Here is a tiny trained network, its code and every weight. The questions are about switching its units off for an input and a class, where a switched-off unit gives its printed mean instead of its output.

import numpy as np


def w(rows, s, z=0):
    codes = np.array(rows[::2]) - 128.0
    scale = np.full(codes.shape[1], s)
    scale[-1] = z or s
    return codes * scale


def norm(h):
    return h / np.sqrt((h * h).mean(-1, keepdims=True) + 1e-5)


def f(y):
    return np.maximum(y, 0)


def log_softmax(a):
    a = a - a.max(-1, keepdims=True)
    return a - np.log(np.exp(a).sum(-1, keepdims=True))


def net(x, mask):
    res = np.array(x, float).reshape(1, 2) / 4 @ E
    u = 0
    for l in range(2):
        y = f(norm(res) @ A[l][:, :-1].T + A[l][:, -1])
        res = res + np.where(mask[u : u + 7], y, B[l][:, -1]) @ B[l][:, :-1]
        u += 7
    return log_softmax(norm(res)[-1] @ U[:, :-1].T + U[:, -1])


A, B = {}, {}
E = w([
[183,99,176,26,138],'x0',
[60,254,168,131,164],'x1',
],0.0072)
A[0] = w([
[137,141,150,91,145,174],'L0N1',
[112,158,142,79,164,59],'L0N2',
[167,110,150,156,11,102],'L0N3',
[145,55,229,83,171,252],'L0N4',
[208,88,101,101,179,104],'L0N5',
[113,182,129,174,140,150],'L0N6',
[184,98,113,114,65,62],'L0N7',
],0.012,0.0016)
B[0] = w([
[123,53,94,130,113,182],'L0N1',
[151,175,177,109,173,186],'L0N2',
[128,41,134,72,197,192],'L0N3',
[71,125,57,106,136,254],'L0N4',
[2,192,132,110,47,219],'L0N5',
[95,93,191,83,20,210],'L0N6',
[128,207,165,141,188,209],'L0N7',
],0.0089,0.0076)
A[1] = w([
[143,161,150,217,20,97],'L1N1',
[168,70,140,117,3,92],'L1N2',
[119,150,173,168,42,2],'L1N3',
[161,101,148,85,225,211],'L1N4',
[102,150,183,167,189,174],'L1N5',
[111,158,144,116,178,136],'L1N6',
[132,138,122,194,87,80],'L1N7',
],0.012,0.0025)
B[1] = w([
[172,142,233,116,171,255],'L1N1',
[126,182,130,101,135,215],'L1N2',
[117,68,49,255,251,254],'L1N3',
[145,183,69,194,82,225],'L1N4',
[138,10,148,126,110,197],'L1N5',
[236,104,130,155,119,223],'L1N6',
[125,199,97,35,109,169],'L1N7',
],0.0079,0.0043)
U = w([
[9,123,66,39,80,173],'0',
[100,132,233,214,196,170],'1',
[160,129,128,140,66,5],'2',
[202,156,204,45,33,122],'3',
[134,36,39,215,119,153],'4',
[181,123,123,143,93,2],'5',
[218,204,42,85,137,144],'6',
],0.014,0.0078)

Each question gives the input, the list of numbers given to net, and the class t.
The units are the neurons (one row each of A and B). Each row of codes is followed by its name. A weight is (code - 128) times the scale printed after its matrix; where a second scale follows, it is the last column's (A, B and U).
mask holds one flag per neuron, layer by layer. A switched-off neuron (its flag False) gives its mean, the last column of its row in B, instead of its output. The means were averaged over made-up inputs and are rounded, as every weight is.
A unit's drop is (log p(t) with every unit on - log p(t) with that unit switched off) / (log p(t) with every unit on - log p(t) with every unit switched off).
The circuit of an input: a set's keep is (log p(t) with only the set's units on - log p(t) with every unit switched off) / (log p(t) with every unit on - log p(t) with every unit switched off). Starting from the 12 units with the biggest drops (on a tie, the unit counted first), units are removed one at a time, each time the one whose removal leaves the highest keep (on an exact tie, the one counted first), for as long as the keep stays at least 0.8.
units of the circuit, in order: the units of the circuit, biggest drop first
k most important neurons: the k neurons with the biggest drops, biggest first
k most important neurons of layer l: the k neurons of layer l with the biggest drops, biggest first
drop of u: that unit's drop, to one decimal
input [6,5], class 6: units of the circuit, in order => L0N5, L1N4
input [-6,-2], class 1: units of the circuit, in order => L0N4, L1N1
input [-1,1], class 1: units of the circuit, in order => L0N4
input [-8,-3], class 1: 4 most important neurons => L0N4, L1N1, L0N1, L1N2
input [5,6], class 3: 2 most important neurons => L1N3, L0N2
input [7,4], class 6: units of the circuit, in order => L0N6, L1N4
input [3,2], class 6: 2 most important neurons of layer 0 => L0N6, L0N2
input [7,8], class 3: units of the circuit, in order => L1N3, L1N6
input [-7,1], class 1: 3 most important neurons => L1N1, L1N3, L0N4
input [3,3], class 6: 2 most important neurons of layer 0 => L0N5, L0N2
input [0,2], class 1: 2 most important neurons => L0N4, L1N3
input [-1,-6], class 0: 3 most important neurons => L0N5, L1N3, L0N2
input [1,5], class 1: 3 most important neurons of layer 0 => L0N4, L0N3, L0N6
input [-2,-7], class 0: 2 most important neurons => L0N5, L0N2
input [3,8], class 3: 4 most important neurons => L0N2, L0N5, L1N3, L1N6
input [-1,2], class 1: 2 most important neurons => L1N3, L0N4
input [6,8], class 3: 2 most important neurons => L1N3, L0N5
input [-4,0], class 1: 3 most important neurons => L1N3, L1N1, L0N4
input [-1,0], class 1: 2 most important neurons => L1N3, L0N4
input [0,-6], class 0: 2 most important neurons => L0N5, L1N3
input [8,-4], class 0: most important neuron => L0N5
input [-5,-1], class 1: drop of L0N4 => 1.9
input [-3,0], class 1: drop of L0N4 => 0.2
input [3,-7], class 0: drop of L0N5 => 0.9
input [4,8], class 3: drop of L1N3 => 0.3
